Here is a tiny trained network, its code and every weight. The questions are about switching its units off for an input and a class, where a switched-off unit gives its printed mean instead of its output.

import numpy as np


def w(rows, s, z=0):
    codes = np.array(rows[::2]) - 128.0
    scale = np.full(codes.shape[1], s)
    scale[-1] = z or s
    return codes * scale


def norm(h):
    return h / np.sqrt((h * h).mean(-1, keepdims=True) + 1e-5)


def f(y):
    return y / 2 * (1 + np.tanh(0.7978845608 * (y + 0.044715 * y**3)))


def log_softmax(a):
    a = a - a.max(-1, keepdims=True)
    return a - np.log(np.exp(a).sum(-1, keepdims=True))


def net(x, mask):
    res = np.array(x, float).reshape(1, 3) / 4 @ E
    u = 0
    for l in range(4):
        y = f(norm(res) @ A[l][:, :-1].T + A[l][:, -1])
        res = res + np.where(mask[u : u + 4], y, B[l][:, -1]) @ B[l][:, :-1]
        u += 4
    return log_softmax(norm(res)[-1] @ U[:, :-1].T + U[:, -1])


A, B = {}, {}
E = w([
[243,163,133,199,164,199,101,99,131,104,102,172],'x0',
[136,129,100,151,184,36,162,72,105,150,171,179],'x1',
[129,202,155,171,121,145,116,1,214,126,176,96],'x2',
],0.0046)
A[0] = w([
[142,74,109,85,151,130,109,151,34,141,104,107,187],'0.n0',
[117,112,219,140,2,203,102,153,144,100,140,133,18],'0.n1',
[202,178,147,167,105,117,112,145,154,83,139,189,226],'0.n2',
[105,125,130,128,125,74,151,106,136,143,120,59,254],'0.n3',
],0.0038,0.002)
B[0] = w([
[172,218,124,143,67,168,162,108,254,150,136,158,254],'0.n0',
[69,198,83,159,148,194,135,169,74,110,148,90,238],'0.n1',
[109,44,136,87,107,156,142,80,179,231,70,90,245],'0.n2',
[218,99,149,112,50,182,161,89,197,254,22,124,240],'0.n3',
],0.0054,0.0021)
A[1] = w([
[154,139,100,177,168,2,150,88,70,128,160,146,203],'1.n0',
[233,105,153,173,191,192,86,117,112,65,132,150,9],'1.n1',
[164,102,70,96,125,88,103,215,79,71,111,172,21],'1.n2',
[108,176,193,133,101,115,84,62,169,69,233,75,28],'1.n3',
],0.0047,0.0011)
B[1] = w([
[112,185,26,133,76,213,60,212,177,21,152,60,231],'1.n0',
[118,108,132,88,174,63,36,161,58,105,144,194,252],'1.n1',
[120,254,184,226,64,37,152,149,130,112,87,159,202],'1.n2',
[167,137,156,169,88,88,146,207,56,69,129,220,251],'1.n3',
],0.0068,0.0017)
A[2] = w([
[26,124,175,70,64,56,147,150,153,154,199,73,58],'2.n0',
[125,205,130,139,89,99,12,43,142,141,152,149,133],'2.n1',
[153,165,2,125,138,205,174,165,139,199,195,136,250],'2.n2',
[156,220,223,190,67,88,117,135,171,105,124,238,72],'2.n3',
],0.0039,0.0012)
B[2] = w([
[188,61,81,99,189,146,41,134,63,146,120,193,209],'2.n0',
[165,140,95,22,89,79,155,191,96,108,121,97,188],'2.n1',
[175,154,215,134,99,158,94,50,178,44,134,156,208],'2.n2',
[51,61,109,97,81,110,255,122,2,199,94,92,253],'2.n3',
],0.0073,0.0036)
A[3] = w([
[141,57,110,96,70,80,222,136,152,151,92,67,196],'3.n0',
[209,15,112,87,185,127,35,132,26,163,143,180,8],'3.n1',
[84,198,66,153,122,180,87,242,148,74,133,106,146],'3.n2',
[175,136,254,124,156,142,148,8,145,171,89,182,207],'3.n3',
],0.005,0.0015)
B[3] = w([
[124,132,175,197,139,116,155,129,91,102,92,163,254],'3.n0',
[150,76,2,94,160,152,121,119,241,197,87,199,251],'3.n1',
[172,140,149,72,137,108,132,38,132,102,206,75,210],'3.n2',
[25,89,155,190,164,114,151,235,169,159,173,103,169],'3.n3',
],0.009,0.0046)
U = w([
[149,65,56,99,147,144,110,144,197,196,93,191,133],'0',
[125,135,162,158,67,86,205,154,27,130,92,150,143],'1',
[173,189,147,84,84,163,82,73,150,57,190,77,145],'2',
[41,118,171,227,160,142,133,185,179,131,172,98,133],'3',
[68,175,131,164,252,44,31,98,49,147,128,76,10],'4',
[71,172,126,172,222,36,31,83,63,170,125,57,15],'5',
[90,168,134,169,235,43,44,97,59,169,141,66,14],'6',
[55,202,133,154,249,32,36,77,64,174,117,68,2],'7',
],0.014,0.015)

Each question gives the input, the list of numbers given to net, and the class t.
The units are the neurons (one row each of A and B). Each row of codes is followed by its name. A weight is (code - 128) times the scale printed after its matrix; where a second scale follows, it is the last column's (A, B and U).
mask holds one flag per neuron, layer by layer. A switched-off neuron (its flag False) gives its mean, the last column of its row in B, instead of its output. The means were averaged over made-up inputs and are rounded, as every weight is.
A unit's drop is (log p(t) with every unit on - log p(t) with that unit switched off) / (log p(t) with every unit on - log p(t) with every unit switched off).
The circuit of an input: a set's keep is (log p(t) with only the set's units on - log p(t) with every unit switched off) / (log p(t) with every unit on - log p(t) with every unit switched off). Starting from the 12 units with the biggest drops (on a tie, the unit counted first), units are removed one at a time, each time the one whose removal leaves the highest keep (on an exact tie, the one counted first), for as long as the keep stays at least 0.8.
circuit, biggest first: the units of the circuit, biggest drop first
most important unit: the unit with the biggest drop
top k neurons: the k neurons with the biggest drops, biggest first
k most important neurons of layer l: the k neurons of layer l with the biggest drops, biggest first
drop of u: that unit's drop, to one decimal
input [5,7,8], class 1: circuit, biggest first : 1.n3, 2.n3
input [-8,6,-7], class 0: most important unit : 2.n0
input [-8,-8,5], class 0: top 4 neurons : 2.n0, 1.n0, 0.n0, 3.n1
input [-2,-2,-3], class 3: top 4 neurons : 0.n0, 1.n3, 2.n2, 3.n3
input [-3,-2,3], class 3: 2 most important neurons of layer 0 : 0.n3, 0.n1
input [1,-8,8], class 1: 2 most important neurons of layer 1 : 1.n3, 1.n0
input [2,0,-4], class 1: top 2 neurons : 0.n3, 2.n3
input [1,3,-3], class 3: top 4 neurons : 0.n0, 2.n2, 3.n3, 1.n3
input [3,-3,-3], class 3: top 2 neurons : 0.n0, 0.n2
input [-2,4,-1], class 2: top 3 neurons : 1.n0, 0.n2, 2.n3
input [3,-1,-3], class 3: top 4 neurons : 3.n3, 0.n2, 0.n0, 2.n0
input [5,-4,5], class 0: top 3 neurons : 0.n0, 1.n1, 1.n2
input [-2,2,0], class 3: top 2 neurons : 0.n3, 3.n3
input [-3,-6,-6], class 1: most important unit : 1.n2
input [3,0,0], class 3: top 3 neurons : 0.n2, 3.n3, 2.n0
input [8,-2,7], class 0: 2 most important neurons of layer 1 : 1.n1, 1.n2
input [-7,-7,6], class 0: 3 most important neurons of layer 1 : 1.n0, 1.n3, 1.n2
input [0,8,8], class 1: 2 most important neurons of layer 3 : 3.n2, 3.n0
input [1,-5,8], class 1: drop of 0.n3 : 0.0
input [-6,0,8], class 1: circuit, biggest first : 1.n3
